Below are the code and all the weights of a small trained network. Each question names an input and a target symbol and asks about switching units off, where a switched-off unit gives its printed mean instead of its output.

import numpy as np


def w(rows, s, z=0):
    codes = np.array(rows[::2]) - 128.0
    scale = np.full(codes.shape[1], s)
    scale[-1] = z or s
    return codes * scale


def norm(h):
    return h / np.sqrt((h * h).mean(-1, keepdims=True) + 1e-5)


def f(y):
    return y / 2 * (1 + np.tanh(0.7978845608 * (y + 0.044715 * y**3)))


def softmax(a):
    e = np.exp(a - a.max(-1, keepdims=True))
    return e / e.sum(-1, keepdims=True)


def log_softmax(a):
    a = a - a.max(-1, keepdims=True)
    return a - np.log(np.exp(a).sum(-1, keepdims=True))


def net(x, mask):
    ids = ['αβγδεζθλμξπστφω'.index(c) for c in x.split()]
    T = len(ids)
    res = E[ids] + P[:T]
    r = norm(res)
    for j in range(2):
        rows = slice(2 * j, 2 * j + 2)
        q, k, v = (r @ M[0][rows].T for M in (Q, K, V))
        z = softmax(np.where(np.tri(T) > 0, q @ k.T / 2**0.5, -1e9)) @ v
        o = O[0][rows]
        res = res + np.where(mask[j], z, o[:, -1]) @ o[:, :-1]
    y = f(norm(res) @ A[0][:, :-1].T + A[0][:, -1])
    res = res + np.where(mask[2:6], y, B[0][:, -1]) @ B[0][:, :-1]
    return log_softmax(norm(res)[-1] @ U[:, :-1].T + U[:, -1])


Q, K, V, O, A, B = {}, {}, {}, {}, {}, {}
E = w([
[115,75,189,130],'α',
[131,83,88,118],'β',
[132,144,110,168],'γ',
[133,126,159,135],'δ',
[135,144,114,166],'ε',
[139,154,97,180],'ζ',
[161,118,155,166],'θ',
[143,144,115,171],'λ',
[44,103,197,247],'μ',
[92,127,138,134],'ξ',
[160,122,149,165],'π',
[69,97,145,125],'σ',
[119,197,131,113],'τ',
[154,236,70,151],'φ',
[135,174,88,41],'ω',
],0.013)
P = w([
[169,108,3,99],'0',
[178,83,59,93],'1',
[197,77,84,90],'2',
[210,71,106,96],'3',
[218,82,111,98],'4',
[224,72,116,90],'5',
[230,83,127,89],'6',
[224,47,138,92],'7',
],0.0021)
Q[0] = w([
[234,195,57,157],'H0',
[104,64,129,2],'H0',
[123,76,233,81],'H1',
[123,161,41,40],'H1',
],0.0061)
K[0] = w([
[168,192,122,77],'H0',
[128,113,64,110],'H0',
[156,141,88,106],'H1',
[97,123,148,254],'H1',
],0.01)
V[0] = w([
[152,111,96,28],'H0',
[151,176,114,72],'H0',
[181,112,55,65],'H1',
[136,255,169,105],'H1',
],0.0061)
O[0] = w([
[195,132,167,52,20],'H0',
[189,62,194,80,36],'H0',
[206,69,82,47,105],'H1',
[94,210,254,76,4],'H1',
],0.0052,0.0019)
A[0] = w([
[226,56,41,155,121],'N0',
[186,126,142,254,186],'N1',
[24,176,69,138,247],'N2',
[116,239,158,91,253],'N3',
],0.0061,0.0019)
B[0] = w([
[191,108,194,147,221],'N0',
[86,211,121,72,255],'N1',
[186,113,167,64,215],'N2',
[126,42,254,201,148],'N3',
],0.0052,0.0047)
U = w([
[107,74,125,189,161],'α',
[214,32,82,133,113],'β',
[134,130,92,132,92],'γ',
[82,196,118,63,118],'δ',
[125,130,102,121,40],'ε',
[128,128,101,126,11],'ζ',
[126,139,118,163,93],'θ',
[124,135,105,129,18],'λ',
[29,143,155,213,193],'μ',
[53,156,59,84,252],'ξ',
[135,135,112,151,72],'π',
[110,105,85,139,78],'σ',
[130,133,255,135,84],'τ',
[120,144,195,98,233],'φ',
[188,119,152,5,181],'ω',
],0.0098,0.0025)

Each question gives the input, a string of symbols that net reads in full, and the target symbol t.
The units are the heads (2 rows each of Q, K, V and O) and the neurons (one row each of A and B). Each row of codes is followed by its name. A weight is (code - 128) times the scale printed after its matrix; where a second scale follows, it is the last column's (O, A, B and U).
mask holds one flag per unit, heads first, then neurons. A switched-off unit (its flag False) gives its mean, the last column of its rows in O or B, instead of its output. The means were averaged over made-up inputs and are rounded, as every weight is.
A unit's drop is (log p(t) with every unit on - log p(t) with that unit switched off) / (log p(t) with every unit on - log p(t) with every unit switched off).
The circuit of an input: a set's keep is (log p(t) with only the set's units on - log p(t) with every unit switched off) / (log p(t) with every unit on - log p(t) with every unit switched off). Starting from all 6 units, units are removed one at a time, each time the one whose removal leaves the highest keep (on an exact tie, the one counted first), for as long as the keep stays at least 0.8.
circuit, biggest first: the units of the circuit, biggest drop first
unit that matters most: the unit with the biggest drop
k most important neurons: the k neurons with the biggest drops, biggest first
which heads matter: for each layer, one digit per head in row order, 1 if its drop is at least 0.15 and else 0, layers parted by /
drop of u: that unit's drop, to one decimal
input λ ξ δ τ ζ ξ, target τ: unit that matters most : H1
input φ π ε ζ σ ξ ω ξ, target ω: which heads matter : 11
input θ λ β λ α, target β: which heads matter : 01
input γ τ λ, target τ: circuit, biggest first : (H1, N3)
input θ α μ ξ ξ ξ λ α, target μ: which heads matter : 11
input μ ζ θ δ α δ α, target μ: circuit, biggest first : (H0, N2, N0)
input θ α ω ξ, target ω: 2 most important neurons : (N2, N1)
input ε λ θ ξ, target ξ: 2 most important neurons : (N0, N3)
input μ ζ π β δ, target β: drop of H1 : 2.3
input α π τ, target τ: drop of N3 : 1.0
input β ε δ α, target β: drop of H1 : 0.8
input ξ β γ θ α ξ, target β: drop of N3 : 0.0
